[[-25 -97  24 -59]
 [-22  -5  70  -5]
 [  9 -14  53  60]] result: 70

[[  7  23 -91  35]
 [ 20 -24   0 -44]] result: -91

[[ 15 -84 -49 -38]
 [ 33 -56 -46   2]
 [ 13 -62 -36  -9]] result: -46

[[ -1 -85 -39 -16]
 [-67  -9  51  -5]
 [ -6 -58  -3 -13]] result: 51

[[-43 -54 -11  77]
 [ -4   6  14  -8]] result: -11

[[ 59  97  -4 -26]
 [ 84 -78  31   5]] result: -4

[[ -9  -1 -45 -20]
 [ 39  -2 -25 -83]
 [ 26 -25 -19 -48]] result: -25

[[-51 -44  -4 -66]
 [ 83 -59 -11 -81]
 [ 18  60 -14  91]] result: -11
---
[[  1  -9  10  16 -16 -73 -16]
 [-11 -17   2 -13  21  -5 -27]
 [ 10  -9  -4 -10  16  -7 -31]] => -5

[[ 59 -14 -20  64  38  69 -10]
 [  0 -56 -24 -36  10   9  74]] => 69

[[  7 -21  35 -46 -43 -85]
 [-26   0  43 -86 -31 -77]
 [-29   4  37 -81 -23 -63]] => -31

[[-57  43  -4   9 -22  38]
 [-14  50  81  36 -15 -57]] => -22

[[  60   24 -101   -5]
 [ -68    2   75  -25]] => -101

[[ 34  28  15  13  -7 -19]
 [ 24  33  21  75   4 -35]] => -7
---
-437,-524,746,694,-144,228,-669 => -144

32,27,24,32,33
37,87,39,37,36
=> 39

1,-9,4,29,-33
-32,-8,6,2,-2
-14,-12,-27,4,-6
=> -27

98,57,51,77,55,75,23 => 55

63,4,157,159,53
185,173,6,122,148
145,175,4,28,235
=> 4

5,6,6,8,0,7 => 8

876,424,835,657,839,123,407
600,404,307,304,113,872,736
=> 113

75,44,30,55,65,50,55
65,22,91,79,66,73,69
=> 66

-637,581,-292,339,924,44 => 339

-822,774,434,-404,7,-485 => -404
---
[  9 -46 -92  37  63  36 -23]	9

[[ -3  11 -31 -24  48   1]
 [-10  51 -11 -72  45 -10]]	-3

[[-48   6  38  34 -59 -26 -37]
 [-45 -37 -25 -61 -61 -18  94]
 [ 12 -51  -9  17  22  86 -12]]	-48

[-65 -64 -10  12 -21 -85]	-65

[-23  15 -22  -8 -83 -20]	-23

[ 0 76 28 70 59]	0

[[-78 -57 -38  35]
 [ 31  23  21 -17]
 [-28 -14 -12  21]]	-78

[ 61  49  11 -80  86 -36 -45]	61
---
[[ 85 -61   7 -76   3  -6]
 [-13  22  15  28 -18 -22]]	-61

[ 29  96 -66 -20]	-20

[-97 -68 -69  88]	-69

[-72   6  12  75]	6

[-76  52   4 -35 -61]	-61

[ 22  45 -23 -71]	-23
---
[ 77   6 -36  -3 -10] ans = 77
[-57  53 -91 -42 -46  29] ans = -57
[-23 -82 -36 -13  -4] ans = -23
[-85  77 -87 -53  75] ans = -85
[ 18 -88  -8 -19 -23  71  36] ans = 18
[ 82  47 -18  39  68 -99] ans = 82
[ 45  92 -34 -29  56 -61] ans = 45
[-69  24  90  49 -20] ans = -69
[-80  75 -52  20] ans = -80
[ 69 -57 -49 -93 -86 -81] ans = 69
---
Input:
[[3 2 3 3 2 2]
 [4 5 4 7 3 6]
 [3 1 4 4 0 4]]
Output: 3

Input:
[[3638 3970 6681 9335]
 [6659 6948 1895 3650]
 [9652 4232 1149 3860]]
Output: 3970

Input:
[[266 907 248 945]
 [305 931 301 968]
 [271 905 254 942]]
Output: 907

Input:
[[  0  10   0  11   0]
 [-32  42 -32  43 -33]
 [  1  10   1  10   1]]
Output: 0

Input:
[[522 712 871 592 692 733 923]
 [522 670 307 709 460 905 487]
 [210 526 984 720 619 666 837]]
Output: 692

Input:
[[ 84  85 126  75  84 167  43]
 [138 148  13 111 124  93 121]
 [127  97 196  82  85  66 139]]
Output: 84

Input:
[[446 419 447 209 713  75]
 [285 147 446 274 391 231]
 [146 374 393 214 751 215]]
Output: 209

Input:
[[ 837  843   41 -117  918 -477]
 [-216  745 -261  -50 -832    4]
 [-189 -701  613  555  291  287]]
Output: -117

Input:
[[-43  13 -23 -10  -3]
 [-44  15 -30 -10   0]
 [ 32  21 -32 -16 -15]]
Output: -23
